Here is a tiny trained network, its code and every weight. The questions are about switching its units off for an input and a class, where a switched-off unit gives its printed mean instead of its output.

import numpy as np


def w(rows, s, z=0):
    codes = np.array(rows[::2]) - 128.0
    scale = np.full(codes.shape[1], s)
    scale[-1] = z or s
    return codes * scale


def f(y):
    return np.maximum(y, 0)


def log_softmax(a):
    a = a - a.max(-1, keepdims=True)
    return a - np.log(np.exp(a).sum(-1, keepdims=True))


def net(x, mask):
    res = np.array(x, float).reshape(1, 6) / 4 @ E
    y = f(res @ A[0][:, :-1].T + A[0][:, -1])
    res = res + np.where(mask, y, B[0][:, -1]) @ B[0][:, :-1]
    return log_softmax(res[-1] @ U[:, :-1].T + U[:, -1])


A, B = {}, {}
E = w([
[75,134,67,41,116,198,143,98,149,100,42,213],'x0',
[106,180,50,120,159,121,68,69,160,230,117,57],'x1',
[239,112,107,109,130,213,175,66,77,120,146,76],'x2',
[119,56,204,160,224,154,91,57,113,164,68,162],'x3',
[200,90,69,85,203,60,137,140,165,149,208,215],'x4',
[177,68,116,119,122,160,79,254,156,167,61,101],'x5',
],0.0085)
A[0] = w([
[142,159,72,119,87,127,152,160,147,107,164,118,20],'N1',
[76,129,159,151,93,161,143,121,113,128,105,87,10],'N2',
[67,159,164,154,85,170,113,130,103,122,102,65,44],'N3',
[111,67,172,130,180,163,92,85,152,125,110,158,2],'N4',
[88,182,154,162,150,119,157,78,81,113,193,134,63],'N5',
[111,175,84,96,89,96,138,176,115,104,147,125,46],'N6',
[146,181,57,105,39,132,141,163,148,108,162,124,70],'N7',
[173,103,59,95,209,72,138,140,139,147,166,202,45],'N8',
[173,93,101,73,188,76,138,121,165,145,198,163,23],'N9',
[182,60,114,102,105,162,108,186,138,150,90,109,93],'N10',
[142,186,122,72,38,122,140,172,156,91,175,101,81],'N11',
[96,135,151,194,122,52,107,169,128,151,147,135,104],'N12',
[127,66,203,147,229,144,75,76,103,145,86,167,69],'N13',
[94,178,175,183,59,177,122,123,107,136,83,98,66],'N14',
[102,172,161,143,119,115,174,38,123,104,168,158,79],'N15',
[167,90,149,145,119,164,104,213,156,161,99,110,102],'N16',
[56,149,127,130,174,117,126,156,165,93,146,134,64],'N17',
[77,153,77,28,109,188,148,104,168,108,55,201,45],'N18',
[134,76,122,115,121,170,89,186,148,134,112,115,44],'N19',
[80,172,127,111,140,113,175,57,102,127,175,168,26],'N20',
[48,142,166,130,117,59,86,170,169,154,108,182,65],'N21',
[91,173,172,143,93,162,125,122,72,100,57,54,50],'N22',
[111,164,49,130,150,122,63,56,158,208,125,55,109],'N23',
[120,150,153,119,129,101,177,75,91,89,147,139,68],'N24',
[254,111,111,108,132,218,179,82,59,137,153,68,85],'N25',
[108,116,66,73,109,142,140,98,135,105,66,184,36],'N26',
[189,118,190,218,130,40,120,138,120,138,197,23,59],'N27',
[150,52,223,146,72,139,194,175,85,27,151,204,103],'N28',
],0.0088,0.0037)
B[0] = w([
[133,105,177,163,118,113,182,109,110,175,83,92,172],'N1',
[190,142,150,116,133,135,165,151,168,119,152,148,168],'N2',
[212,137,183,100,121,127,160,170,177,107,183,150,194],'N3',
[150,166,168,173,139,90,171,96,94,204,83,85,175],'N4',
[71,102,79,79,172,119,119,202,142,104,115,51,190],'N5',
[121,112,153,171,132,106,199,65,111,180,69,95,177],'N6',
[142,124,153,179,157,85,174,98,97,193,59,96,202],'N7',
[233,140,185,79,125,164,191,175,207,109,165,162,202],'N8',
[188,153,198,113,119,154,166,183,181,120,182,148,191],'N9',
[88,96,91,81,159,73,76,156,167,110,118,52,186],'N10',
[137,101,148,198,159,94,189,96,91,189,52,100,207],'N11',
[106,205,145,110,107,116,87,108,100,80,106,182,189],'N12',
[138,110,154,193,135,51,227,96,94,229,50,60,217],'N13',
[212,114,165,99,128,139,171,143,165,121,207,137,200],'N14',
[91,100,60,55,170,84,120,183,170,105,113,63,198],'N15',
[66,83,42,51,176,96,128,150,136,78,134,53,192],'N16',
[93,143,145,106,80,85,91,102,133,108,98,162,157],'N17',
[136,156,165,139,200,192,46,199,33,115,141,161,215],'N18',
[72,86,93,68,167,91,130,156,145,87,131,89,165],'N19',
[108,106,75,93,150,95,127,195,146,106,120,55,185],'N20',
[112,210,151,106,63,89,91,43,156,76,55,183,198],'N21',
[189,134,186,104,125,131,175,189,195,122,185,147,206],'N22',
[104,68,37,213,52,219,101,88,165,176,174,164,227],'N23',
[91,93,98,108,150,102,93,164,154,127,99,93,179],'N24',
[107,246,154,125,38,28,42,25,134,22,53,194,237],'N25',
[135,143,162,121,160,181,75,179,41,133,161,150,181],'N26',
[109,149,149,148,200,207,73,206,2,103,151,169,253],'N27',
[83,86,33,208,47,211,79,95,176,220,175,164,253],'N28',
],0.0074,0.012)
U = w([
[205,137,176,105,125,140,179,154,195,127,178,134,121],'0',
[138,123,153,177,141,91,192,103,81,197,73,76,115],'1',
[125,146,145,136,171,179,76,165,6,117,149,141,121],'2',
[88,101,65,73,154,96,118,156,167,106,121,50,126],'3',
[119,186,143,122,69,82,83,74,144,73,85,166,132],'4',
[107,95,52,192,67,194,109,108,172,189,165,143,132],'5',
[108,98,133,117,128,137,145,93,112,120,143,134,221],'6',
[89,53,144,52,114,143,206,29,47,102,206,142,6],'7',
],0.014,0.016)

Each question gives the input, the list of numbers given to net, and the class t.
The units are the neurons (one row each of A and B). Each row of codes is followed by its name. A weight is (code - 128) times the scale printed after its matrix; where a second scale follows, it is the last column's (A, B and U).
mask holds one flag per neuron, in row order. A switched-off neuron (its flag False) gives its mean, the last column of its row in B, instead of its output. The means were averaged over made-up inputs and are rounded, as every weight is.
A unit's drop is (log p(t) with every unit on - log p(t) with that unit switched off) / (log p(t) with every unit on - log p(t) with every unit switched off).
The circuit of an input: a set's keep is (log p(t) with only the set's units on - log p(t) with every unit switched off) / (log p(t) with every unit on - log p(t) with every unit switched off). Starting from the 12 units with the biggest drops (on a tie, the unit counted first), units are removed one at a time, each time the one whose removal leaves the highest keep (on an exact tie, the one counted first), for as long as the keep stays at least 0.8.
circuit, biggest first: the units of the circuit, biggest drop first
unit that matters most: the unit with the biggest drop
k most important neurons: the k neurons with the biggest drops, biggest first
drop when u is switched off: that unit's drop, to one decimal
input [-1,2,-5,-5,6,3], class 0: 4 most important neurons : N8, N25, N9, N13
input [4,-5,-5,5,0,7], class 3: circuit, biggest first : N16
input [-5,-3,-5,6,5,-4], class 1: 2 most important neurons : N13, N25
input [-6,2,5,4,4,-8], class 3: 2 most important neurons : N15, N5
input [-1,-3,7,6,-6,-1], class 4: 2 most important neurons : N25, N8
input [-2,6,-4,-2,5,-2], class 5: 4 most important neurons : N23, N25, N22, N3
input [-8,5,-8,7,2,1], class 2: 4 most important neurons : N27, N25, N12, N11
input [8,-5,5,7,1,-4], class 2: 2 most important neurons : N18, N26
input [6,-1,0,7,5,-1], class 1: 3 most important neurons : N13, N27, N4
input [5,-3,-3,2,-5,3], class 0: 2 most important neurons : N27, N22
input [-7,-6,-3,-8,-5,2], class 1: 3 most important neurons : N11, N6, N7
input [4,-5,7,0,3,8], class 3: 3 most important neurons : N10, N16, N19
input [6,1,1,6,-2,-3], class 1: 4 most important neurons : N13, N27, N4, N12
input [-7,-3,-5,-7,-6,-7], class 1: unit that matters most : N11
input [1,-3,1,-5,1,4], class 1: circuit, biggest first : N11, N7
input [-8,6,7,4,-4,4], class 2: drop when N27 is switched off : 2.9
input [-5,3,4,7,-7,6], class 0: drop when N22 is switched off : 0.7
input [6,5,-5,3,0,3], class 2: drop when N25 is switched off : 0.5
